Below are the code and all the weights of a small trained network. Each question names an input and a target symbol and asks about switching units off, where a switched-off unit gives its printed mean instead of its output.

import numpy as np


def w(rows, s, z=0):
    codes = np.array(rows[::2]) - 128.0
    scale = np.full(codes.shape[1], s)
    scale[-1] = z or s
    return codes * scale


def norm(h):
    return h / np.sqrt((h * h).mean(-1, keepdims=True) + 1e-5)


def softmax(a):
    e = np.exp(a - a.max(-1, keepdims=True))
    return e / e.sum(-1, keepdims=True)


def log_softmax(a):
    a = a - a.max(-1, keepdims=True)
    return a - np.log(np.exp(a).sum(-1, keepdims=True))


def net(x, mask):
    ids = ['ΔΘΛΣΨΩαβγεζμξτ'.index(c) for c in x.split()]
    T = len(ids)
    res = E[ids] + P[:T]
    u = 0
    for l in range(3):
        r = norm(res)
        for j in range(3):
            rows = slice(2 * j, 2 * j + 2)
            q, k, v = (r @ M[l][rows].T for M in (Q, K, V))
            z = softmax(np.where(np.tri(T) > 0, q @ k.T / 2**0.5, -1e9)) @ v
            o = O[l][rows]
            res = res + np.where(mask[u + j], z, o[:, -1]) @ o[:, :-1]
        u += 3
    return log_softmax(norm(res)[-1] @ U[:, :-1].T + U[:, -1])


Q, K, V, O = {}, {}, {}, {}
E = w([
[112,136,157],'Δ',
[117,132,154],'Θ',
[97,137,148],'Λ',
[124,111,124],'Σ',
[96,131,144],'Ψ',
[111,135,160],'Ω',
[135,110,133],'α',
[203,112,23],'β',
[116,62,255],'γ',
[162,97,112],'ε',
[121,103,164],'ζ',
[95,43,205],'μ',
[119,86,189],'ξ',
[131,125,115],'τ',
],0.009)
P = w([
[218,70,251],'0',
[128,51,74],'1',
[97,218,242],'2',
[28,166,138],'3',
[176,2,205],'4',
[92,212,233],'5',
[50,184,110],'6',
],0.006)
Q[0] = w([
[94,128,53],'0.h0',
[197,2,170],'0.h0',
[54,194,96],'0.h1',
[57,152,133],'0.h1',
[75,197,74],'0.h2',
[77,216,91],'0.h2',
],0.008)
K[0] = w([
[133,152,17],'0.h0',
[217,15,150],'0.h0',
[220,109,188],'0.h1',
[152,53,149],'0.h1',
[163,34,104],'0.h2',
[118,21,2],'0.h2',
],0.0065)
V[0] = w([
[91,207,115],'0.h0',
[113,145,113],'0.h0',
[57,171,80],'0.h1',
[136,144,106],'0.h1',
[135,2,114],'0.h2',
[107,60,75],'0.h2',
],0.0058)
O[0] = w([
[115,3,190,41],'0.h0',
[153,113,152,98],'0.h0',
[159,244,150,5],'0.h1',
[181,160,154,107],'0.h1',
[84,50,148,243],'0.h2',
[128,67,189,146],'0.h2',
],0.005,0.0029)
Q[1] = w([
[45,79,124],'1.h0',
[85,90,155],'1.h0',
[101,69,152],'1.h1',
[121,124,139],'1.h1',
[46,182,182],'1.h2',
[106,141,2],'1.h2',
],0.0096)
K[1] = w([
[227,141,195],'1.h0',
[133,151,210],'1.h0',
[172,125,141],'1.h1',
[129,100,117],'1.h1',
[22,96,165],'1.h2',
[141,137,2],'1.h2',
],0.0082)
V[1] = w([
[126,45,90],'1.h0',
[154,134,182],'1.h0',
[158,184,81],'1.h1',
[108,106,120],'1.h1',
[102,73,255],'1.h2',
[27,120,80],'1.h2',
],0.0048)
O[1] = w([
[130,253,134,251],'1.h0',
[173,135,127,161],'1.h0',
[80,92,135,30],'1.h1',
[143,142,143,155],'1.h1',
[210,115,18,251],'1.h2',
[178,97,198,92],'1.h2',
],0.0049,0.0021)
Q[2] = w([
[43,139,122],'2.h0',
[50,107,135],'2.h0',
[135,251,110],'2.h1',
[89,184,154],'2.h1',
[79,86,127],'2.h2',
[80,99,112],'2.h2',
],0.016)
K[2] = w([
[138,195,206],'2.h0',
[93,149,245],'2.h0',
[162,186,79],'2.h1',
[211,63,52],'2.h1',
[147,186,147],'2.h2',
[154,211,111],'2.h2',
],0.011)
V[2] = w([
[172,120,21],'2.h0',
[206,153,181],'2.h0',
[169,52,149],'2.h1',
[150,116,254],'2.h1',
[81,51,70],'2.h2',
[196,177,107],'2.h2',
],0.0076)
O[2] = w([
[21,79,184,200],'2.h0',
[161,160,176,169],'2.h0',
[171,153,214,253],'2.h1',
[172,19,146,133],'2.h1',
[53,136,105,164],'2.h2',
[254,138,80,158],'2.h2',
],0.008,0.0036)
U = w([
[124,136,168,3],'Δ',
[133,177,163,33],'Θ',
[193,156,78,209],'Λ',
[166,201,43,203],'Σ',
[96,238,125,111],'Ψ',
[118,154,144,52],'Ω',
[135,194,166,42],'α',
[61,127,6,170],'β',
[222,82,184,186],'γ',
[83,149,154,98],'ε',
[79,71,102,121],'ζ',
[108,46,151,29],'μ',
[87,16,147,80],'ξ',
[77,147,157,146],'τ',
],0.015,0.006)

Each question gives the input, a string of symbols that net reads in full, and the target symbol t.
The units are the heads (2 rows each of Q, K, V and O). Each row of codes is followed by its name. A weight is (code - 128) times the scale printed after its matrix; where a second scale follows, it is the last column's (O and U).
mask holds one flag per head, layer by layer. A switched-off head (its flag False) gives its mean, the last column of its rows in O, instead of its output. The means were averaged over made-up inputs and are rounded, as every weight is.
A unit's drop is (log p(t) with every unit on - log p(t) with that unit switched off) / (log p(t) with every unit on - log p(t) with every unit switched off).
The circuit of an input: a set's keep is (log p(t) with only the set's units on - log p(t) with every unit switched off) / (log p(t) with every unit on - log p(t) with every unit switched off). Starting from all 9 units, units are removed one at a time, each time the one whose removal leaves the highest keep (on an exact tie, the one counted first), for as long as the keep stays at least 0.8.
units of the circuit, in order: the units of the circuit, biggest drop first
most important unit: the unit with the biggest drop
heads that matter: for each layer, one digit per head in row order, 1 if its drop is at least 0.15 and else 0, layers parted by /
drop of u: that unit's drop, to one decimal
input Ω β β Δ, target γ: heads that matter	100 / 000 / 000
input β ξ β ζ β β, target Ψ: units of the circuit, in order	[1.h2]
input β β β Σ, target γ: heads that matter	100 / 001 / 001
input Ω γ ε Σ, target γ: heads that matter	000 / 000 / 001
input Ω γ β β β, target β: heads that matter	000 / 001 / 010
input γ β ξ β β β, target Ψ: units of the circuit, in order	[1.h2; 2.h1]
input β β β ζ, target γ: heads that matter	100 / 001 / 000
input β ξ ξ β ζ ζ γ, target γ: heads that matter	000 / 101 / 010
input β β β Λ, target γ: units of the circuit, in order	[2.h2; 0.h0]
input β β μ τ, target γ: heads that matter	100 / 000 / 110
input β μ β β Ω, target β: heads that matter	111 / 001 / 010
input β τ Σ, target ξ: units of the circuit, in order	[1.h2; 0.h0; 2.h0]
input Λ τ β Ω ξ ε, target β: units of the circuit, in order	[2.h1; 1.h2]
input Δ α Δ β, target γ: most important unit	1.h2
input ξ β Σ β β, target β: heads that matter	011 / 001 / 110
input Δ β β ε, target γ: heads that matter	000 / 000 / 000
input Λ Δ ξ Ψ, target γ: heads that matter	000 / 000 / 000
input β μ β β β β ξ, target γ: heads that matter	000 / 001 / 000
input Ψ γ β Ω Δ, target β: drop of 0.h2	0.4
input α β ξ β β, target ξ: units of the circuit, in order	[2.h0]
input ξ β ε, target β: drop of 2.h1	0.3
input Ψ β β Ω β β μ, target γ: drop of 1.h2	0.1
